Facts:
maplum	ζ	storo; plosiklam	ζ	meflil; drotrunu	ζ	flimis; vakel	ζ	tipok; mezon	ζ	labatrol; zufo	ζ	resol; brupamis	ζ	fekekli; rino	ζ	mezon
vefoplor	ζ	grastul; grafen	ζ	virosom; kegol	ζ	skifek; lutris	ζ	nabus; stoka	ζ	taflik; klesketra	ζ	zufo; sidru	ζ	brefom; pefluk	ζ	grakli
grusku	ζ	brupamis; tuplo	ζ	skuzus; mugrim	ζ	vete; bradros	ζ	truvadul; brulus	ζ	beplevu; pusus	ζ	plosiklam; vuka	ζ	kegol; rapan	ζ	trigraflun
zepir	ζ	klolu; groribor	ζ	kogreba; liser	ζ	klesketra; tusku	ζ	vabo; tipok	ζ	groribor; flimis	ζ	mugrim; plenik	ζ	drotrunu; timel	ζ	vuka
beni	ζ	brulus; flumi	ζ	sunon; logugum	ζ	flupel; brenabram	ζ	grusku; flupa	ζ	pere; virosom	ζ	brudra; labatrol	ζ	pefluk; stenudri	ζ	rigrom
droso	ζ	bubrom; vete	ζ	gogrul; grakli	ζ	rodrebre; storo	ζ	stoka; klikil	ζ	fetrim; bople	ζ	zepir; mazuste	ζ	bregral; bubrom	ζ	bikam
nugro	ζ	lutris; brube	ζ	stenudri; pere	ζ	lilos; bregral	ζ	grafen; kloskon	ζ	kito; gruluzi	ζ	tusku; fekekli	ζ	brime; flepe	ζ	tuplo
grusto	ζ	kloskon; naplis	ζ	notizak; nabus	ζ	grusto; dogor	ζ	timel; meflil	ζ	bradros; truvadul	ζ	mazuste; ligel	ζ	pobrutre; rigrom	ζ	klikil
klolu	ζ	brube; rodrebre	ζ	droso; padrem	Π	vukostuk; padrem	Π	loskuzuk; padrem	Π	kobrun; padrem	Π	brime; plosiklam	Π	tetubul; plosiklam	Π	grobri
plosiklam	Π	flumi; fetrim	Π	dubotrom; fetrim	Π	kogreba; fetrim	Π	flumi; grirom	Π	sotrek; skegrus	Π	vuka; skegrus	Π	rodrebre; drotrunu	Π	zufo
plidres	Π	storo; plidres	Π	trigraflun; plidres	Π	diste; plidres	Π	skifek; mikam	Π	klesketra; mikam	Π	mugrim; mikam	Π	nabus; mikam	Π	rapan
brupamis	Π	grobri; brupamis	Π	brenabram; brupamis	Π	truvadul; rino	Π	kloskon; rino	Π	dogreke; rino	Π	fekekli; rino	Π	buklu; rino	Π	fledrogu
tuklil	Π	logugum; tuklil	Π	sunon; tuklil	Π	brudra; tuklil	Π	pleskon; tuklil	Π	fledrogu; tuklil	Π	sedrikol; gevin	Π	sunon; gevin	Π	steskan
gevin	Π	grusto; gevin	Π	virosom; brarus	Π	nakufa; brarus	Π	klukestor; lutris	Π	plozon; lutris	Π	trubropli; lutris	Π	groribor; lutris	Π	klikil
migus	Π	resol; migus	Π	truvadul; kletri	Π	resol; kletri	Π	vukostuk; kletri	Π	tuplo; kletri	Π	pobrutre; kletri	Π	naru; getres	Π	grastul
skezu	Π	diste; skezu	Π	maplum; skezu	Π	kobrun; flunalor	Π	mazuste; flunalor	Π	briga; flunalor	Π	bradros; driklol	Π	vakel; flori	Π	vastak
flori	Π	grastu; flori	Π	pere; beplevu	Π	pleskon; beplevu	Π	fledrogu; sidru	Π	timel; sidru	Π	kito; sidru	Π	grusku; pefluk	Π	bikam
pefluk	Π	storo; pefluk	Π	rapan; vabo	Π	stodru; vabo	Π	rapan; vabo	Π	truvadul; zemur	Π	mustu; zemur	Π	klikil; zemur	Π	zepam
zemur	Π	kobrun; kegel	Π	skozugik; kegel	Π	steskan; kegel	Π	flimis; kegel	Π	trurak; kegel	Π	fitom; lepuger	Π	gogrul; lepuger	Π	drokefler
lepuger	Π	brenabram; pusus	Π	dogor; seril	Π	trubropli; seril	Π	fibo; seril	Π	skebu; zepir	Π	brulus; zepir	Π	midruk; zepir	Π	labatrol
lilos	Π	grobri; lilos	Π	nakufa; lilos	Π	kogreba; lilos	Π	flumi; lilos	Π	gogrul; miplem	Π	voste; miplem	Π	bikam; miplem	Π	vete
miplem	Π	liser; tusku	Π	trofla; plenik	Π	gruluzi; plenik	Π	truvadul; vimu	Π	droso; vimu	Π	bubrom; vimu	Π	gogrul; vimu	Π	midruk
vimu	Π	naru; nenos	Π	lopatul; nenos	Π	groribor; fabem	Π	trurak; fabem	Π	drokefler; fabem	Π	klukestor; fabem	Π	puvo; menon	Π	tavor
stuklek	Π	zepam; stenudri	Π	febrol; stenudri	Π	vefoplor; skuzus	Π	grobri; skuzus	Π	drubom; skuzus	Π	skifek; skuzus	Π	brime; bople	Π	stodru
bople	Π	buklu; nugro	Π	liser; zesa	Π	trubropli; zesa	Π	brebru; zesa	Π	brube; zesa	Π	brenabram; vebu	Π	voste; vebu	Π	tuplo
sefel	Π	taflik; sefel	Π	statraku; sefel	Π	rodrebre; grobrepin	Π	naplis; kebro	Π	drokefler; kebro	Π	pere; bregral	Π	rugo; bregral	Π	brefom
bregral	Π	rapan; flupel	Π	dubotrom; flupel	Π	sunon; flupel	Π	plozon; flupel	Π	febrol; flupel	Π	brefom; flupel	Π	briga; flupel	Π	rapan
flepe	Π	vefoplor; flepe	Π	klikil; flepe	Π	mezon; fliflen	Π	brulus; fliflen	Π	tuduflo; lavis	Π	sepifla; lavis	Π	zufo; lavis	Π	brovo
lavis	Π	klukestor; lavis	Π	tipok; kliskudar	Π	kovem; kliskudar	Π	rodrebre; denomi	Π	tavor; denomi	Π	vastak; denomi	Π	groribor; denomi	Π	truvadul
denomi	Π	sedrikol; tufum	Π	tetubul; tufum	Π	resol; tufum	Π	stodru; tufum	Π	kovem; tufum	Π	mugrim; meflil	Π	tuskom; meflil	Π	virosom
meflil	Π	rodrebre; gadram	Π	stoka; gadram	Π	brudra; klolu	Π	grusto; klolu	Π	meko; klolu	Π	rigrom; metivak	Π	skiklol; metivak	Π	grakli
metivak	Π	gogrul; metivak	Π	beni; metivak	Π	fluklok; metivak	Π	fledrogu; metivak	Π	truvadul; notizak	Π	bubrom; notizak	Π	liser; meko	ξ	b
padrem	ξ	d; trurak	ξ	e; maplum	ξ	a; plosiklam	ξ	b; kovem	ξ	a; febrol	ξ	a; kito	ξ	b; dubotrom	ξ	b
skiklol	ξ	d; fetrim	ξ	c; grirom	ξ	c; briga	ξ	d; skegrus	ξ	a; zanu	ξ	c; drotrunu	ξ	d; plidres	ξ	f
brefom	ξ	c; mikam	ξ	b; vakel	ξ	a; drokefler	ξ	a; mezon	ξ	a; zufo	ξ	c; brupamis	ξ	b; rino	ξ	c
vefoplor	ξ	c; tuklil	ξ	c; gevin	ξ	a; brarus	ξ	b; grafen	ξ	f; trofla	ξ	e; kegol	ξ	a; buklu	ξ	a
lutris	ξ	d; migus	ξ	b; kletri	ξ	a; bikam	ξ	a; sedrikol	ξ	e; stoka	ξ	b; getres	ξ	b; brime	ξ	a
skezu	ξ	d; sepifla	ξ	d; flunalor	ξ	b; plozon	ξ	a; klesketra	ξ	f; driklol	ξ	a; zepam	ξ	b; flori	ξ	a
beplevu	ξ	b; sidru	ξ	f; pefluk	ξ	a; vabo	ξ	f; nakufa	ξ	a; zemur	ξ	e; pleskon	ξ	c; grobri	ξ	a
lopatul	ξ	a; grusku	ξ	a; fitom	ξ	a; kegel	ξ	b; trubropli	ξ	c; fluklok	ξ	e; tuplo	ξ	b; mugrim	ξ	a
tuduflo	ξ	a; vukostuk	ξ	a; bradros	ξ	b; vastak	ξ	a; tuskom	ξ	b; brulus	ξ	e; lepuger	ξ	e; pusus	ξ	b
sotrek	ξ	a; steskan	ξ	a; seril	ξ	f; gogrul	ξ	d; vuka	ξ	c; taflik	ξ	b; rapan	ξ	f; loskuzuk	ξ	a
zepir	ξ	c; lilos	ξ	a; grastu	ξ	c; groribor	ξ	b; puvo	ξ	f; brudra	ξ	a; tavor	ξ	b; miplem	ξ	d
liser	ξ	b; tusku	ξ	a; tipok	ξ	a; flimis	ξ	b; plenik	ξ	d; vimu	ξ	b; diste	ξ	b; nenos	ξ	b
timel	ξ	c; beni	ξ	b; fabem	ξ	b; menon	ξ	a; mustu	ξ	c; flumi	ξ	f; naru	ξ	b; voste	ξ	c
resol	ξ	d; logugum	ξ	f; stuklek	ξ	c; brenabram	ξ	a; flupa	ξ	a; virosom	ξ	d; labatrol	ξ	d; brovo	ξ	a
stenudri	ξ	c; droso	ξ	c; vete	ξ	a; tetubul	ξ	a; grakli	ξ	b; dogreke	ξ	b; skuzus	ξ	f; storo	ξ	a
kobrun	ξ	d; klikil	ξ	f; bople	ξ	c; mazuste	ξ	a; bubrom	ξ	a; rugo	ξ	f; nugro	ξ	c; zesa	ξ	a
pobrutre	ξ	c; vebu	ξ	f; brube	ξ	a; sefel	ξ	a; grobrepin	ξ	d; pere	ξ	a; kebro	ξ	d; bregral	ξ	c
klukestor	ξ	b; kloskon	ξ	f; flupel	ξ	c; gruluzi	ξ	b; fekekli	ξ	c; drubom	ξ	a; trigraflun	ξ	a; flepe	ξ	f
sunon	ξ	a; fibo	ξ	a; fliflen	ξ	b; lavis	ξ	c; grusto	ξ	a; skozugik	ξ	c; brebru	ξ	b; kogreba	ξ	e
statraku	ξ	b; midruk	ξ	c; naplis	ξ	c; kliskudar	ξ	b; nabus	ξ	a; stodru	ξ	a; dogor	ξ	b; denomi	ξ	a
tufum	ξ	d; fledrogu	ξ	a; meflil	ξ	a; truvadul	ξ	f; ligel	ξ	f; rigrom	ξ	a; gadram	ξ	a; klolu	ξ	a
rodrebre	ξ	a; skebu	ξ	b; metivak	ξ	d; skifek	ξ	e; notizak	ξ	e; grastul	ξ	c

Known rows:
 2 -6  1 -1 -3  4  2  0 -1  1 -2  3 -4 -2  1  5  7 -2 -6  0 15  8 -2  1  0 -1  2  7 -4  3  6  1: loskuzuk
  8  -4  14  -3  -4  -1   3  -3   0   2  -2  -3   8  -2   1   2   2   1 -10   0   6  12  -2   3   0  -2   2   5  -6   6   6   4: tipok
 7 -6 11 -5 -3 -1 -1 -6 -1  1  2  1  5 -3  0  4  3 -3 -8  4  7  4 -5  2 -2 -2  2  5 -5  5  5  2: pere
 3 -6 -3 -2 -2  4 -2  9  8  1 -2  0  4 -3  2  2  6  3 -7 10 14  5 -3  1 -2  2  0  4 -4  3  6  0: nabus
 5 -4 -1 -1 -2  0  6  1  1  0 -9  0  2 -3 -1  2  3  2 -5  3 12  0 -4  1 -2 -3  1  6 -6  6  6  1: tusku
 4 -6 11 -3 -5 -2 -6 -1 16  1  3  3  2 -3 -2  4  5  3 -8 11 13  3 -1 -1 -3 -1 -2  5 -2  4  6  0: plozon
 2 -5 -1 -2 -2  5 -1  2 -3  1 -1  2 -6 -2  2  5  7 -3 -8  3 15  9 -4  2  0 -1  3  7 -5  2  8  1: vukostuk
-11   8  12  -6   0  -6  -4  -1  20   4   6  -1  -7   1   4  -2  -6   4   8   7  -5  11   5   2  -1   6   0  -9   5  -3  -1   3: dubotrom
 -9   5  23  -5   1  -7   2  -3   9   4   1  -4  -5   1   3  -1 -14   3   9  -4 -10   8   1   2   0   4   2  -8   3   1   0   3: flimis
-12   8  19  -7   1 -11  -5 -11  16   2  10   0 -14   1   1   2  -8   0  11   3  -6   5   1   0  -2   4   1  -5   5  -1   0   3: groribor
-15   9   3  -5   3  -6  -2   4   2   4   3  -2 -15   2   3   0  -9  -1   7  -1  -1   9   1   3   0   5   4  -6   2  -5   3   1: tuplo
-14   7   8  -6   0  -4  -2  -2  10   4   4   1 -18   2   3   2  -7   1   9  -3   0  11   6   1   1   4   2  -4   4  -3   1   4: diste
  7  -3   7   1   2  -4  -7  -4  -5   2  17   7   5   1  -1   2   0  -1   4 -10  -8  -3  11  -5   1  -6  -4   4   2  -8  -2  -7: trubropli
  2  -1  -7   4   3  -1  -4  13 -18   3  12   3   5   2  -1  -1  -8  -1   1  -9  -3  -2  10  -1   3  -4  -2   3  -3 -12   2  -9: voste
 -2  -3  -5  13   4   9  -2 -11   3   0   9  15  -6   3  -2   5   1  -5  -6   0  -1  10   3  -4   7   5   7  -5   7   1  -6   1: kobrun
  2   0 -10   8   6   5  -3 -10   1   0  10  10   8   2   0   1   1  -9 -11  11 -12   8  -3  -1   4   4   8  -9   5  -2  -2   2: gogrul
  5   0  -9  12   3   6   6 -10   0  -1  -4   8   9   2  -2  -2   0  -1  -8   4 -10   6   1  -2   6   3   7  -7   4   2  -5   2: drotrunu
 -4   1  -1  -1   0   3 -11   0   1  -7  16 -11   0   6   1   2   9  -7  -6   0  -9  -6  -3   2  -2   6  -5   2   2   1  -6   4: truvadul

Rows:
No name comes twice in this set of rows, the named rows included.
-14   8  14  -5   0  -7  -1  -7  12   3   5   2 -19   2   1   4  -8   1  10  -5  -3   8   4   0   0   3   2  -4   5  -2   1   4 -> zepam
  4  -1 -19  -1   0   2   7   4  -2  -1 -15   0   1  -3   0   1  10  -1  -4   5  14  -4  -4   0  -1  -3   3   8  -6   2   6   1 -> kletri
  2   0 -15  13   3   3   4 -17  13  -3  -5  13   3   1  -6   0   4   1  -2  12  -5  -2   2  -7   3   1   4  -6   8   4  -8   1 -> lutris
-10  10   4  -6   2 -10   3  -8  14   0  -6   0 -12   0  -1  -1  -8   3  15   2  -6  -3   2  -1  -2   1   1  -5   5  -1  -1   2 -> nenos
  3 -13  11  -1  -3   6   0  11   2   3  -1  -3   3  -3   5   5   0  -1  -3  -3  12   5  -8   1   0   4   1   3  -3   6   3  -1 -> rodrebre
 -2   2 -31  16   6   3   6  -2   0  -1  -9   8   3   3  -4  -3  -2   1  -7  10  -2  -1   1  -2   6   3   8  -8   4  -1  -1   0 -> miplem
-10  16 -12  -6   4  -9   8  -2  -1   1 -11  -5  -9   1   0  -4  -7   0  10   0  -6  -2   1   2   0   1   5  -5   0  -5   3   3 -> vimu
-12   8  13  -5   2  -9  -2   0  14   4   4  -1  -6   1   2  -2 -11   4   8   3  -3   5   5   1  -1   5   0  -7   3  -1   1   3 -> bradros
 -2   0  -4   0  -1   8  -8   1  -1  -7  12 -11   3   6   3  -1  10  -3  -8  -3  -7   2   2   4   1   5  -5   2   1   1  -6   6 -> flumi
  4  -1  -6   4   1  -1   2  -2 -10   1   5   6   0   1  -3   0  -2   2   8 -11  -6  -8  10  -5   2  -7  -4   6   1  -8  -3  -7 -> stuklek
  4  -1 -17  -1  -2   2   4   8   8  -1 -12   0   3  -3   0  -1   9   5  -6   9  14  -3  -1   0  -2  -2  -1   5  -5   3   6   1 -> pefluk

Now the same objects, written a new way:
Known rows:
-15  14 -25   4  -5   9  -3 -25   3  18   2  -5 -12   3  -7 -13  15  27   2  21  14   3   8 -14  -3 -22 -11  -5  -9   1  -2 -32   8  16 -15: grobri
 -5   6 -47   8  17  19 -22 -24   0   9  -1   9 -19 -20 -10 -15   3  16   8  -6   3  22  23 -10   2  -7  -5  12   8   0   2 -10  -4  15  -2: statraku
-14   3 -22  11   6   2 -14 -14  26  17   0   7 -25   6 -15  -7  26  17 -13  -1  20  10 -13 -13   2 -19 -19   4  -8   8   0 -34   3  10  -8: denomi
-18   1 -41   1  17  22 -21 -15   0  11  -7  12 -20 -17  -5 -12  15  23   6  -5   8  25  25 -19   8 -10   3   5   6   7   4 -12   3  13   3: tavor
-17 -13 -23   1   6  10 -26 -12 -10   7  -6   1 -13 -16 -37  -5  30  26 -20  16   2  20  15 -11 -10 -12   4  -7   4  11   6 -24  -9   5  -6: sedrikol
-18  14 -25  10  -1  15 -12 -26   6  12  -5  -6 -13  10 -11  -7  19  22   3  17  19  11   5 -14  -8 -35 -12  -4 -13   7   4 -26   5  14 -13: drokefler
 -3   1 -33   5  -2  15 -14   6  16  24 -11  13 -23 -12 -24  11  18  11   6   7  18  32 -24   1   7  -4  10  11   3  14   4 -28 -10   0 -11: metivak
-20   8 -18  11   1   8 -23 -17   8  25  -5  -5 -16   4  -4  -7  23  30  -1   8  21   5  14 -11 -15 -26 -12   0  -8   7  -6 -25   6   3 -11: fledrogu
  2  11 -36   0  25 -22 -20 -15   9  -2  -6  26 -19  -3 -19   1  26  16  -6   5   5  39 -11 -23   3 -19  11  12   4  -7   4 -46  -3  -3  -5: flupel
-10  10 -36   3  24  19 -13 -20  -3   1  -5  16 -15 -19  -3 -10  14  28   9  -3   8  27  24 -15   5  -9   6  -1  13   2   4 -21   4  19  -2: dubotrom
 -7  10 -46  -9  -2 -10 -23 -15  -6   4 -10  11 -14   3 -22 -13  22  22  12  18   6  32  12 -28  -9 -29  11  21  -3  -2   2 -24   2  -8  -8: midruk
 17   4 -37   2   4  12  -1   5  11  13  -6  13 -33 -13 -25   2  21  19  12  11  19  37 -15  -3 -12  -5   6  15   6   7  10 -27  -8   6 -19: miplem
 -4  11 -20  13  12   7  -8 -20   9  10  -2  -1 -22   2  -7  -7  22  26  -3   8  20  11   5 -15 -19 -26 -14  -3  -8   0   1 -30   4  13 -15: mazuste
-16   9 -23  11   2  13 -12 -22   7  16  -4  -6 -17   8 -10  -7  19  21  -1  12  18   9   5 -16  -9 -31 -14  -4 -13   7   3 -23   5  12 -11: pere
  0  11 -46  -3   9 -16 -23 -18   1   5  -7  15 -22   0 -21  -8  20  11  -1  12   1  35  -3 -26  -3 -24   8  20  -4  -4   5 -30  -4  -4  -6: grirom
 -5  14 -25  12   1   3 -14 -26   7  22   4  -3 -15  -3  -9 -12   9  22  -1  11  10   0   6  -6 -14 -19 -17   3  -7  -4  -5 -30   2  13 -17: kovem
 -4   9 -28  13   4   6 -10 -20  13  13   1  -1 -25   5 -11 -10  21  19  -3   5  18  10   2 -13 -14 -23 -19   4 -10   4   2 -28   3  14 -13: kegol
-12   5 -20  14   8   6 -20 -19  10  20  -7  -3 -22   4  -6  -6  22  27  -2   5  19   5  11 -13 -17 -26 -13  -1 -10   5  -2 -26   4   4 -10: brudra

Rows:
No name comes twice in this set of rows, the named rows included.
 -7   8 -44  -1   8 -17 -35 -10  12   7  -7  19 -18  -2 -24  -5  23  13  -5   2   5  31 -10 -20   4 -21   9  24   2  -1   1 -36  -4 -11  -3 -> rino
  3  12 -38  -2  21 -19 -20 -14   7  -2  -5  23 -16  -4 -19  -4  23  17  -3   8   4  36  -6 -21   0 -19  11  13   3  -8   3 -45  -1  -3 -10 -> bregral
 -8   8 -48   1  13  18 -12 -18  13   1   5  21 -14 -19 -13 -14  10  17   7  -8   7  27   3 -10  19  -3  -4   9  13   4   2 -25   2  23  -2 -> plosiklam
 -8  11 -16  16  14   6 -16 -23   7  17  -6  -4 -19   0  -2  -4  22  29  -3   7  17  10  11 -13 -21 -25 -10  -7  -7   1  -1 -31   4  10 -14 -> sunon
 -8  10 -44   9  20  24 -19 -25   1   1  -5  10 -18 -15 -12  -9   9  17  10  -6   4  32  23 -13   1 -16   0   5   6   4   5 -10  -2  19  -1 -> flimis
 -3  12 -46 -10   0 -14 -22 -14  -6   9  -4  11 -18  -2 -21 -15  15  19   6  20   0  28   7 -27  -6 -21   9  20  -2  -7   0 -30   0  -4  -8 -> pobrutre
 -9  22 -23   4  -2   8 -16  -6  14  -9   8  32 -31  -7 -23   1  18  22 -13   5  11  12  -1 -12   2  -6  16   7   4   0 -14 -31 -20   8 -10 -> vabo
  6  11 -35   7   2  22  -4  -7   3  16 -15   4 -28  -8 -25  10  13   9  11  16  13  38 -16  -6  -2 -15   9   5  -1  10  11 -22 -11   9 -14 -> drotrunu
 -6  26 -28  -2  -8  10  -6  -7  10  -9  11  30 -37  -4 -26  -5  12  12 -15  10   9  10  -4 -19   9  -7   9   8  -1   0  -7 -25 -21  17  -9 -> skuzus
-20  11 -24   5  -3  11  -8 -23   5  19  -3  -4 -15   6  -7 -12  19  24   0  17  17   6   7 -18  -6 -26 -12  -5 -12   7  -1 -30   7  15 -11 -> brenabram
 -7   6 -25  14   8   3 -18 -17  22  14   0   3 -24   6 -16  -6  24  18 -10   0  21  11  -7 -12 -11 -22 -19   4  -6   5   0 -28   1   9 -11 -> gadram
  1  11 -51  -4   4 -14 -24 -11   8   1  -5  17 -23   3 -29 -12  23  12   4   9   8  36  -6 -25  -3 -26   6  26   0   0   6 -29  -6  -6  -6 -> zepir

The same objects again, as new rows of numbers:
Known rows:
 13   1  -1  -3  -6  -3  -3 -18   4  -1   7  -7   4  -6: truvadul
-15  -4  -6   0   4  -4  -6  -1  -6  -4   1   3   0   2: getres
 -2   1  -9   6   7   1   1 -14  -3   6 -13   3   1   5: grirom
  8   6  -2   4 -27  -3  -4  -1  -6   2  15   5   4   2: fluklok
  5  -1  -8  14  -4   4  -4  -5   3  -4 -12   3  -1  -1: vabo
  7   4  -4   1   3   3  -8 -20   4  -3   7  -1   7  -6: rugo
  3  -2  15  -1 -12   5   0 -13  -4   1  10  -5   7   6: kovem
 7  0 -7 11  4  4  7 -4 -5  5 -1  2 -7  3: bople
-2 -4 -1 -5  0 -5 -3  3 -5 -3 23  1  0 -2: gruluzi
-13  -8  -9  -1  -2  -3  -9   1  -5  -3   3  10  -3   0: fliflen
  1   4  -6  17 -21  -2  -7  11  -3   2  -5  13   4   7: lepuger
 5  1 12 20 -6  0 -4 -5 -5 -2 -7  3 -2 12: menon
 -4  10   1   3 -18  -2  -9   5  -1   5  13   1  15   2: trurak
  1   1  -7   4   6   0   1 -17  -2   6  -6   2   0   3: zanu
 -9   8  -2 -13  -4   4  -1   8   3  -1  28  -5   2  10: virosom
  5   5  16   9   1   4  -8 -20  -4  -1   8  -2   6   7: mazuste
  2   2 -12   7 -23   1 -13  -8  -6   1  -1  18   2   2: notizak
 -2   1  -3   7  -5  -2 -12  -5   9   3  -2  -3  11  -3: puvo

Rows:
No name comes twice in this set of rows, the named rows included.
  1   4  -7  -5 -26  -3 -13 -18  -5   4   6   9   6   1 -> brulus
 13   5  -2   0  13   4   2 -16  -2   5  24   1   5  -4 -> brefom
 14   4   1   2  14  -4   4 -15  -1   5   9  -3   4   3 -> trubropli
  2   9  -7   9  -9   0  -1  -2  -7  -3 -23  16   9   7 -> zemur
-9  0 -7 10 12  1 -9  8 -6 -5 11  5  0 -1 -> flunalor
-1  4 -1  5  9  2 -2 -2  3 10 11 -5  6  2 -> skozugik
-6  4 -5  4 -8 -2 -6 23  5 -1  7  9 -4 15 -> kebro
  5   4  -1 -20  -9   0  -1   1   2  -1  24   5  -1   6 -> resol
-13  -5  -4  -2   2   2   4  13  -6  -3  12  -1   1  -1 -> kliskudar
  3   0  10  21  -4   0  -5   0  -4  -2 -19   8   1  14 -> zesa
-5  2 17 11 -7  2 -8 -8  1  3  8 -5 10  8 -> fitom
  1  -2  10   3 -13   0 -11 -26  -3   2  -4   6   1   7 -> tuduflo
-10   6  -2  -9  -5  -1  -9  16   7   2  15   4   5  13 -> sepifla
  2  11  -1 -10   3   2  -3   0   2  -3  33   2   2   7 -> briga

